Here is a tiny trained network, its code and every weight. The questions are about switching its units off for an input and a class, where a switched-off unit gives its printed mean instead of its output.

import numpy as np


def w(rows, s, z=0):
    codes = np.array(rows[::2]) - 128.0
    scale = np.full(codes.shape[1], s)
    scale[-1] = z or s
    return codes * scale


def f(y):
    return np.maximum(y, 0)


def log_softmax(a):
    a = a - a.max(-1, keepdims=True)
    return a - np.log(np.exp(a).sum(-1, keepdims=True))


def net(x, mask):
    res = np.array(x, float).reshape(1, 2) / 4 @ E
    y = f(res @ A[0][:, :-1].T + A[0][:, -1])
    res = res + np.where(mask, y, B[0][:, -1]) @ B[0][:, :-1]
    return log_softmax(res[-1] @ U[:, :-1].T + U[:, -1])


A, B = {}, {}
E = w([
[38,100,126,148,105,250,124,65,127,123,161,106],'x0',
[112,137,40,115,106,85,167,150,102,59,74,165],'x1',
],0.015)
A[0] = w([
[128,140,119,135,134,136,128,120,128,118,119,124,252],'n0',
[118,136,160,173,127,212,143,100,136,140,131,109,217],'n1',
[116,111,115,109,142,147,101,163,107,151,118,130,62],'n2',
[186,138,203,130,149,75,127,138,137,176,136,124,115],'n3',
[86,123,147,107,135,250,119,120,128,141,160,130,161],'n4',
[134,138,71,135,135,69,151,138,119,87,99,124,193],'n5',
[101,123,69,117,124,111,130,116,151,127,130,152,130],'n6',
],0.023,0.0038)
B[0] = w([
[152,86,196,49,251,145,124,171,164,130,139,128,148],'n0',
[98,73,56,12,198,113,138,87,227,114,147,181,224],'n1',
[174,123,151,122,157,102,101,188,110,125,107,138,129],'n2',
[134,140,127,209,82,117,126,77,238,146,188,131,211],'n3',
[147,104,72,92,43,125,38,101,170,115,200,199,253],'n4',
[93,108,92,76,137,214,112,173,58,146,77,177,239],'n5',
[134,194,151,214,35,66,162,155,77,120,141,123,173],'n6',
],0.019,0.031)
U = w([
[136,83,133,22,210,133,126,134,131,101,92,95,139],'0',
[176,147,119,78,129,108,150,105,108,156,82,16,5],'1',
[123,102,59,106,82,165,67,122,173,148,146,186,204],'2',
[183,168,202,221,133,118,164,116,188,138,168,86,162],'3',
[120,149,157,126,158,185,171,232,1,120,7,124,155],'4',
[84,127,168,150,186,78,124,118,64,115,78,84,4],'5',
[115,110,121,63,113,129,121,176,48,59,103,135,64],'6',
],0.01,0.0022)

Each question gives the input, the list of numbers given to net, and the class t.
The units are the neurons (one row each of A and B). Each row of codes is followed by its name. A weight is (code - 128) times the scale printed after its matrix; where a second scale follows, it is the last column's (A, B and U).
mask holds one flag per neuron, in row order. A switched-off neuron (its flag False) gives its mean, the last column of its row in B, instead of its output. The means were averaged over made-up inputs and are rounded, as every weight is.
A unit's drop is (log p(t) with every unit on - log p(t) with that unit switched off) / (log p(t) with every unit on - log p(t) with every unit switched off).
The circuit of an input: a set's keep is (log p(t) with only the set's units on - log p(t) with every unit switched off) / (log p(t) with every unit on - log p(t) with every unit switched off). Starting from all 7 units, units are removed one at a time, each time the one whose removal leaves the highest keep (on an exact tie, the one counted first), for as long as the keep stays at least 0.8.
units of the circuit, in order: the units of the circuit, biggest drop first
most important unit: the unit with the biggest drop
top k neurons: the k neurons with the biggest drops, biggest first
drop of u: that unit's drop, to one decimal
input [-3,-2], class 3: most important unit => n4
input [-2,-3], class 3: units of the circuit, in order => (n4 n5)
input [-4,-2], class 3: units of the circuit, in order => (n4 n1)
input [-3,-8], class 3: units of the circuit, in order => (n5 n3)
input [-6,4], class 4: units of the circuit, in order => (n4 n1)
input [-6,-2], class 3: units of the circuit, in order => (n4 n1)
input [-8,6], class 4: top 2 neurons => (n4 n5)
input [1,2], class 4: top 3 neurons => (n4 n1 n3)
input [1,4], class 4: drop of n4 => 0.3
input [2,4], class 4: drop of n4 => 0.3
input [-3,-3], class 3: drop of n4 => 0.2
